[[ 57 -72  57]
 [-62  76 -60]
 [ 82 -70 -29]
 [ 82 -73 -31]]
->
[[-62  76 -60]
 [ 82 -70 -29]]

[[ 40 -22   9 -61  -4]
 [  2 -12  -9   1  12]
 [-44  52  18  84  13]
 [  4   2  10  10  17]
 [ -9  22  20  40  26]]
->
[[  2 -12  -9]
 [-44  52  18]]

[[-17  48   5 -50]
 [-32  12  34 -34]
 [  3  -6  11 -11]
 [ 13   7  10 -62]
 [-57  33  28  21]]
->
[[-32  12  34]
 [  3  -6  11]]

[[ 29 -32 -24]
 [-15  85  22]
 [ 17 -51 -62]
 [ 22  19 -70]]
->
[[-15  85  22]
 [ 17 -51 -62]]

[[ 35  21  36  32 -47]
 [-46  -6 -12 -62  29]
 [-17  -6 -31 -40  58]
 [-16 -24 -27  32  -1]
 [ -3  17  -9 -49  42]]
->
[[-46  -6 -12]
 [-17  -6 -31]]

[[ -6  -9  10   0]
 [  6   7   8 -72]
 [ 31  30  27   9]
 [ -4  13  -8 -16]]
->
[[ 6  7  8]
 [31 30 27]]

[[-54 -44   4  -4  -2]
 [-72  10  -3 -46 -13]
 [ 36  20 -16   6  -3]]
->
[[-72  10  -3]
 [ 36  20 -16]]

[[-86 -25 -33  43 -22]
 [ -9  81  25 -11 -59]
 [ 22 -18   9 -35  28]
 [ 16 -20  -3  -7  17]]
->
[[ -9  81  25]
 [ 22 -18   9]]

[[  6  44   3 -10]
 [ -5 -33 -27   3]
 [  0 -34 -21  -3]
 [-81  54  26  -5]]
->
[[ -5 -33 -27]
 [  0 -34 -21]]
---
[[ 46  28 -53  67 -20]
 [-85 -21  11 -79  20]]
->
[[-85 -21  11 -79  20]]

[[ 16 -11 -15  -4  22 -49  -7]
 [-11  22  13  47   4  22  64]
 [ 13   8 -17   4  40 -37 -17]
 [ 12  -2 -26  -2  18 -51 -16]
 [  6  11 -26  -4  32 -54 -23]
 [ 16 -10 -40 -22 -23  15  -4]
 [ 19  20 -58 -23  10  64  40]]
->
[[-11  22  13  47   4  22  64]
 [ 12  -2 -26  -2  18 -51 -16]
 [ 16 -10 -40 -22 -23  15  -4]]

[[-20  -7 -10  -9   4  -7  -3   0  -7  10 -17 -52  -9]
 [ -5  -4   4   5 -21  -5 -24  -4   9  -6  52 -29  -5]
 [-12  -4  -1   6  -1 -10 -10  -4  -8  -6  63  39   0]
 [ -2  -6  -9   3  19  10   2 -13   8 -10 -17  17   2]
 [  5  -4  10  -9  -4  -2  -7  -9   7  -6  -7 -51   0]
 [  3  15  18   2  10  -3 -18  14   9  -8 -41 -13  -4]]
->
[[ -5  -4   4   5 -21  -5 -24  -4   9  -6  52 -29  -5]
 [ -2  -6  -9   3  19  10   2 -13   8 -10 -17  17   2]
 [  3  15  18   2  10  -3 -18  14   9  -8 -41 -13  -4]]

[[ 39  51 -70 -36  -7 -58 -30 -22  28 -31  -7  24  -6]
 [ 33  51 -84   2   2 -61 -30 -28 -16 -49   5  27  39]
 [ 36  51 -72 -25  -3 -58 -30 -23  16 -36  -3  25   6]
 [ 33  51 -77  -8  -1 -58 -30 -25  -3 -44   0  26  26]
 [ 34  51 -74 -16  -2 -58 -30 -25   8 -39   0  26  14]]
->
[[ 33  51 -84   2   2 -61 -30 -28 -16 -49   5  27  39]
 [ 33  51 -77  -8  -1 -58 -30 -25  -3 -44   0  26  26]]

[[ 17 -17  50   6  17  14 -22 -21  -2  12  17  62  19  20  33 -49]
 [-27 -19  15 -28  30 -14   4  14 -16 -16   9 -18  46  -7  17  -6]
 [-14  11  -3  14  -3 -34  -8 -32  -4 -15 -10  31  35  29   0 -16]]
->
[[-27 -19  15 -28  30 -14   4  14 -16 -16   9 -18  46  -7  17  -6]]

[[-25 -33  13  -1   3 -14  38 -20]
 [  0   6  35 -36  65 -53  22 -57]
 [-28 -25  10  -1  12   1  38 -46]
 [ -7 -25  24  -1  56   9  22 -51]
 [ -7 -25  17  21  20 -22   6 -30]
 [-21 -25  20   6  29 -38   6 -41]
 [-14 -13  13  28  -6   1   0 -25]
 [ -7 -21  35 -22  47 -38  33 -25]]
->
[[  0   6  35 -36  65 -53  22 -57]
 [ -7 -25  24  -1  56   9  22 -51]
 [-21 -25  20   6  29 -38   6 -41]
 [ -7 -21  35 -22  47 -38  33 -25]]

[[ 10 -62 -19]
 [ 48 -33 -26]]
->
[[ 48 -33 -26]]
